After every row comes roughly how far along a hidden order it lies, from 0 to 30.
In the rows, 128 means zero.
100 123 163 119 107 129 137 146 129 128 117 130 145 147 125 123 153 89 127 135 135 154 127 105 146 129 139 114 124 131 126 118 136 118 134 119 141 112 149 196 124 129 152 162 160 175 158 128 139 115 138 130 83 162 121 164 80 141 131 134 130 171 186 110 129 150 147 118 106 140 148 148 113 105 119 91 115 97 149 127 132 114 168 137 121 151 98 120 129 : 7
131 39 186 114 90 122 141 105 124 186 104 100 111 96 156 112 162 143 85 126 188 126 114 111 127 153 137 80 159 138 133 165 192 131 114 101 178 139 162 142 144 90 140 151 81 155 158 146 75 161 141 136 90 157 160 115 71 134 144 151 104 123 98 158 114 202 127 74 154 163 144 155 132 131 147 119 131 110 115 142 99 80 142 112 133 168 77 100 123 : 1
131 216 78 115 202 135 132 157 129 75 121 185 163 111 47 153 114 67 162 162 82 167 151 113 147 115 137 100 100 139 213 147 84 151 185 146 91 119 72 98 113 148 120 81 146 112 134 118 201 137 150 86 135 134 105 154 85 144 105 110 128 130 8 66 124 42 141 170 157 139 86 108 95 117 108 58 113 108 114 104 140 132 105 137 121 142 99 166 42 : 30
114 233 95 120 161 122 128 153 132 104 154 137 151 138 83 143 117 105 160 144 99 141 150 135 125 117 131 151 106 133 148 135 84 121 136 145 87 107 74 123 107 133 121 95 164 82 107 118 181 135 146 107 113 109 108 131 148 126 118 122 138 128 70 90 125 93 135 155 118 125 95 126 108 116 104 99 128 132 154 112 141 133 117 134 116 127 202 141 141 : 25
123 90 174 120 80 114 139 100 127 189 131 79 108 109 158 113 158 175 96 112 179 105 147 120 108 149 127 118 148 137 86 155 157 118 109 103 152 141 138 169 137 78 130 137 69 113 123 139 89 168 129 131 98 134 147 80 127 123 144 153 113 112 105 168 117 176 125 72 122 174 140 153 134 138 138 154 151 148 158 143 102 97 142 111 131 146 198 103 189 : 10
126 217 86 112 179 128 126 144 134 109 147 139 144 114 74 143 119 111 150 155 108 143 149 132 125 125 133 129 115 141 168 151 91 131 163 140 82 116 70 108 111 128 123 85 131 80 106 130 169 149 152 99 122 105 111 124 129 126 117 119 125 115 20 82 120 75 127 155 140 134 86 119 94 125 101 91 133 127 150 112 132 138 106 127 122 136 170 146 126 : 28
112 138 139 133 78 106 131 110 132 161 167 95 115 130 143 128 119 157 110 108 163 115 167 142 109 129 123 161 123 134 77 144 136 111 103 122 143 129 102 141 117 94 120 120 115 89 120 119 122 156 118 121 103 106 133 73 186 115 136 145 139 94 171 170 125 154 132 95 109 130 122 145 137 131 133 167 159 174 182 130 111 118 124 118 133 120 255 103 184 : 16
120 92 153 126 75 107 139 99 133 192 158 65 104 108 152 112 135 194 89 112 172 90 166 136 90 146 120 142 134 142 71 148 135 106 113 108 127 143 112 162 125 71 128 115 66 73 104 150 99 163 132 122 101 109 141 49 186 110 145 154 121 97 93 166 118 170 118 91 114 172 128 148 134 141 131 176 160 178 189 141 102 109 127 105 131 144 255 94 202 : 16
151 149 114 100 176 142 120 116 140 135 127 147 133 74 77 133 141 128 129 152 137 147 131 117 133 146 132 70 141 150 181 159 130 147 239 118 97 140 93 106 134 108 137 85 57 98 147 164 125 179 154 85 149 108 121 128 60 128 122 120 101 104 1 94 110 78 125 167 172 180 97 111 113 134 118 91 134 112 116 119 115 142 96 113 135 165 43 147 68 : 25
123 194 98 112 179 130 131 153 131 95 121 159 163 122 77 140 132 89 154 168 94 158 134 117 149 121 138 111 112 136 185 134 95 139 176 143 92 109 92 117 111 150 131 95 148 106 148 126 175 123 148 95 120 139 110 162 78 137 118 118 131 143 46 66 125 85 141 178 139 130 95 117 96 115 107 68 115 99 122 109 140 128 120 140 117 139 98 152 81 : 21
124 50 184 114 106 124 144 118 127 169 97 112 121 103 148 113 164 119 94 131 171 133 105 104 143 151 139 72 150 137 144 150 184 134 128 101 169 130 164 149 137 106 148 165 96 173 166 150 94 137 142 136 83 170 150 142 52 142 142 147 105 145 94 135 118 181 132 90 144 168 149 152 125 122 140 86 118 88 104 138 114 83 149 115 131 170 48 101 118 : 0
136 157 109 112 150 121 127 104 132 161 170 97 110 74 112 131 131 153 113 136 147 104 146 147 106 139 120 116 138 143 133 164 128 128 163 118 104 137 86 115 118 87 119 93 59 60 106 156 133 175 139 106 133 83 130 86 132 116 133 134 113 93 29 127 106 103 112 112 146 170 104 128 124 141 120 138 149 153 146 123 113 137 90 107 139 142 143 115 152 : 24
